Here is a tiny trained network, its code and every weight. The questions are about switching its units off for an input and a target symbol, where a switched-off unit gives its printed mean instead of its output.

import numpy as np


def w(rows, s, z=0):
    codes = np.array(rows[::2]) - 128.0
    scale = np.full(codes.shape[1], s)
    scale[-1] = z or s
    return codes * scale


def norm(h):
    return h / np.sqrt((h * h).mean(-1, keepdims=True) + 1e-5)


def f(y):
    return y / 2 * (1 + np.tanh(0.7978845608 * (y + 0.044715 * y**3)))


def softmax(a):
    e = np.exp(a - a.max(-1, keepdims=True))
    return e / e.sum(-1, keepdims=True)


def log_softmax(a):
    a = a - a.max(-1, keepdims=True)
    return a - np.log(np.exp(a).sum(-1, keepdims=True))


def net(x, mask):
    ids = ['βγθλστφψ'.index(c) for c in x.split()]
    T = len(ids)
    res = E[ids] + P[:T]
    u = 0
    for l in range(3):
        q, k, v = (norm(res) @ M[l].T for M in (Q, K, V))
        z = softmax(np.where(np.tri(T) > 0, q @ k.T / 2**0.5, -1e9)) @ v
        res = res + np.where(mask[u], z, O[l][:, -1]) @ O[l][:, :-1]
        u += 1
        y = f(norm(res) @ A[l][:, :-1].T + A[l][:, -1])
        res = res + np.where(mask[u : u + 8], y, B[l][:, -1]) @ B[l][:, :-1]
        u += 8
    return log_softmax(norm(res)[-1] @ U[:, :-1].T + U[:, -1])


Q, K, V, O, A, B = {}, {}, {}, {}, {}, {}
E = w([
[87,128,132,159],'β',
[129,150,118,182],'γ',
[123,162,132,171],'θ',
[104,124,122,169],'λ',
[107,130,146,161],'σ',
[91,131,122,151],'τ',
[254,111,78,97],'φ',
[173,87,197,176],'ψ',
],0.012)
P = w([
[59,196,158,212],'0',
[83,141,106,206],'1',
[109,226,252,126],'2',
[27,73,46,214],'3',
[135,197,255,91],'4',
[53,35,39,185],'5',
[105,168,246,57],'6',
[36,22,60,123],'7',
[77,118,250,12],'8',
[85,53,52,119],'9',
],0.009)
Q[0] = w([
[202,96,69,157],'L0H0',
[95,7,85,218],'L0H0',
],0.014)
K[0] = w([
[85,61,180,104],'L0H0',
[134,11,162,62],'L0H0',
],0.011)
V[0] = w([
[173,22,254,242],'L0H0',
[202,167,22,98],'L0H0',
],0.0073)
O[0] = w([
[66,150,112,2,253],'L0H0',
[174,178,93,81,108],'L0H0',
],0.018,0.0055)
A[0] = w([
[126,122,247,105,125],'L0N0',
[196,55,10,113,108],'L0N1',
[161,103,187,70,253],'L0N2',
[70,101,130,174,62],'L0N3',
[160,44,114,123,176],'L0N4',
[168,198,217,145,87],'L0N5',
[123,173,176,72,70],'L0N6',
[226,73,105,183,84],'L0N7',
],0.012,0.0054)
B[0] = w([
[127,210,30,85,200],'L0N0',
[61,193,21,225,195],'L0N1',
[39,227,127,171,255],'L0N2',
[182,58,255,134,140],'L0N3',
[51,196,188,135,159],'L0N4',
[54,53,140,61,162],'L0N5',
[102,212,189,201,185],'L0N6',
[5,102,62,56,137],'L0N7',
],0.0064,0.0081)
Q[1] = w([
[147,198,245,2],'L1H0',
[168,45,158,104],'L1H0',
],0.0098)
K[1] = w([
[254,220,163,110],'L1H0',
[61,87,165,123],'L1H0',
],0.0081)
V[1] = w([
[55,126,128,254],'L1H0',
[216,169,130,161],'L1H0',
],0.0078)
O[1] = w([
[129,78,169,87,241],'L1H0',
[197,150,110,10,4],'L1H0',
],0.014,0.0025)
A[1] = w([
[134,162,166,195,28],'L1N0',
[140,76,31,250,145],'L1N1',
[48,67,132,211,192],'L1N2',
[119,126,42,219,119],'L1N3',
[169,196,170,202,123],'L1N4',
[138,176,97,114,39],'L1N5',
[140,153,140,199,2],'L1N6',
[195,151,119,187,84],'L1N7',
],0.013,0.0083)
B[1] = w([
[28,53,146,48,117],'L1N0',
[177,218,122,29,173],'L1N1',
[187,198,95,57,254],'L1N2',
[140,186,135,89,161],'L1N3',
[2,41,108,32,135],'L1N4',
[96,232,184,110,129],'L1N5',
[42,167,116,57,117],'L1N6',
[59,71,147,19,121],'L1N7',
],0.0099,0.011)
Q[2] = w([
[49,238,158,168],'L2H0',
[76,252,120,51],'L2H0',
],0.013)
K[2] = w([
[145,63,214,210],'L2H0',
[56,111,249,144],'L2H0',
],0.011)
V[2] = w([
[35,109,255,130],'L2H0',
[34,240,123,98],'L2H0',
],0.008)
O[2] = w([
[176,3,177,253,195],'L2H0',
[135,25,43,101,247],'L2H0',
],0.0076,0.013)
A[2] = w([
[150,212,193,215,137],'L2N0',
[89,46,95,107,194],'L2N1',
[152,79,147,249,198],'L2N2',
[190,168,81,87,216],'L2N3',
[209,140,189,235,136],'L2N4',
[108,127,196,246,127],'L2N5',
[88,185,122,150,157],'L2N6',
[196,38,96,103,254],'L2N7',
],0.014,0.0067)
B[2] = w([
[159,3,134,115,135],'L2N0',
[42,115,139,78,228],'L2N1',
[132,158,157,174,167],'L2N2',
[140,166,79,149,254],'L2N3',
[195,41,55,113,139],'L2N4',
[152,172,121,132,172],'L2N5',
[199,134,120,78,184],'L2N6',
[66,201,148,83,200],'L2N7',
],0.015,0.0097)
U = w([
[149,171,169,214,169],'β',
[165,120,143,77,21],'γ',
[171,144,175,98,79],'θ',
[107,245,223,156,3],'λ',
[85,190,162,170,63],'σ',
[164,111,146,136,197],'τ',
[164,239,65,131,87],'φ',
[58,48,64,84,131],'ψ',
],0.011,0.0036)

Each question gives the input, a string of symbols that net reads in full, and the target symbol t.
The units are the heads (2 rows each of Q, K, V and O) and the neurons (one row each of A and B). Each row of codes is followed by its name. A weight is (code - 128) times the scale printed after its matrix; where a second scale follows, it is the last column's (O, A, B and U).
mask holds one flag per unit, layer by layer, with each layer's heads first. A switched-off unit (its flag False) gives its mean, the last column of its rows in O or B, instead of its output. The means were averaged over made-up inputs and are rounded, as every weight is.
A unit's drop is (log p(t) with every unit on - log p(t) with that unit switched off) / (log p(t) with every unit on - log p(t) with every unit switched off).
The circuit of an input: a set's keep is (log p(t) with only the set's units on - log p(t) with every unit switched off) / (log p(t) with every unit on - log p(t) with every unit switched off). Starting from the 12 units with the biggest drops (on a tie, the unit counted first), units are removed one at a time, each time the one whose removal leaves the highest keep (on an exact tie, the one counted first), for as long as the keep stays at least 0.8.
units of the circuit, in order: the units of the circuit, biggest drop first
most important unit: the unit with the biggest drop
top k neurons: the k neurons with the biggest drops, biggest first
k most important neurons of layer l: the k neurons of layer l with the biggest drops, biggest first
input β β φ φ φ β β φ σ, target β: top neuron : L0N3
input λ φ φ γ ψ φ φ φ λ, target λ: 4 most important neurons of layer 2 : L2N5, L2N3, L2N2, L2N6
input ψ β γ, target ψ: top 2 neurons : L1N2, L0N0
input φ φ λ φ σ λ λ β β, target φ: units of the circuit, in order : L0H0, L2N1
input β φ τ, target β: 2 most important neurons of layer 1 : L1N1, L1N3
input τ φ β σ γ, target τ: 4 most important neurons of layer 0 : L0N2, L0N3, L0N5, L0N1
input θ φ φ ψ β, target θ: top 4 neurons : L0N3, L0N2, L0N0, L0N4
input β β φ λ β, target β: top 3 neurons : L0N3, L1N1, L2N2
input ψ φ ψ β θ σ σ, target ψ: units of the circuit, in order : L1N2, L2H0, L2N7, L1N1
input β φ β ψ γ, target β: top 3 neurons : L0N3, L1N1, L2N2
input λ ψ ψ ψ β γ φ φ φ, target λ: top 3 neurons : L1N2, L0N1, L0N3
input τ λ γ τ β β φ λ φ, target τ: top 4 neurons : L0N2, L0N3, L2N0, L1N1
input λ β φ β λ ψ λ τ θ, target λ: 4 most important neurons of layer 0 : L0N3, L0N1, L0N6, L0N0
input ψ ψ φ φ β, target ψ: most important unit : L1N4
input ψ λ ψ β λ ψ φ ψ ψ, target ψ: top 4 neurons : L0N0, L1N2, L2N7, L1N1
input θ φ φ σ ψ, target θ: 2 most important neurons of layer 1 : L1N1, L1N2
input θ θ ψ, target θ: top 2 neurons : L0N3, L0N2
input λ φ φ, target λ: top 4 neurons : L1N2, L0N3, L1N4, L1N1
input ψ ψ θ, target ψ: 2 most important neurons of layer 1 : L1N2, L1N4
input ψ ψ λ φ φ λ ψ φ β, target ψ: most important unit : L2H0
input θ λ σ, target θ: 3 most important neurons of layer 2 : L2N0, L2N3, L2N6
input ψ σ τ φ θ, target ψ: top 3 neurons : L0N0, L1N2, L2N7
input β λ φ, target β: top 3 neurons : L0N3, L1N1, L1N2
input ψ φ ψ θ λ, target ψ: top 2 neurons : L1N4, L0N0
input β β β λ ψ β φ φ θ, target β: 2 most important neurons of layer 2 : L2N2, L2N5
input τ φ φ τ λ ψ γ β λ, target τ: 2 most important neurons of layer 2 : L2N0, L2N7
input ψ φ φ φ ψ φ β φ τ, target ψ: top 2 neurons : L1N2, L1N4
input τ τ φ φ ψ, target τ: top 4 neurons : L0N3, L0N2, L0N5, L2N0
input ψ φ σ, target ψ: most important unit : L1N4
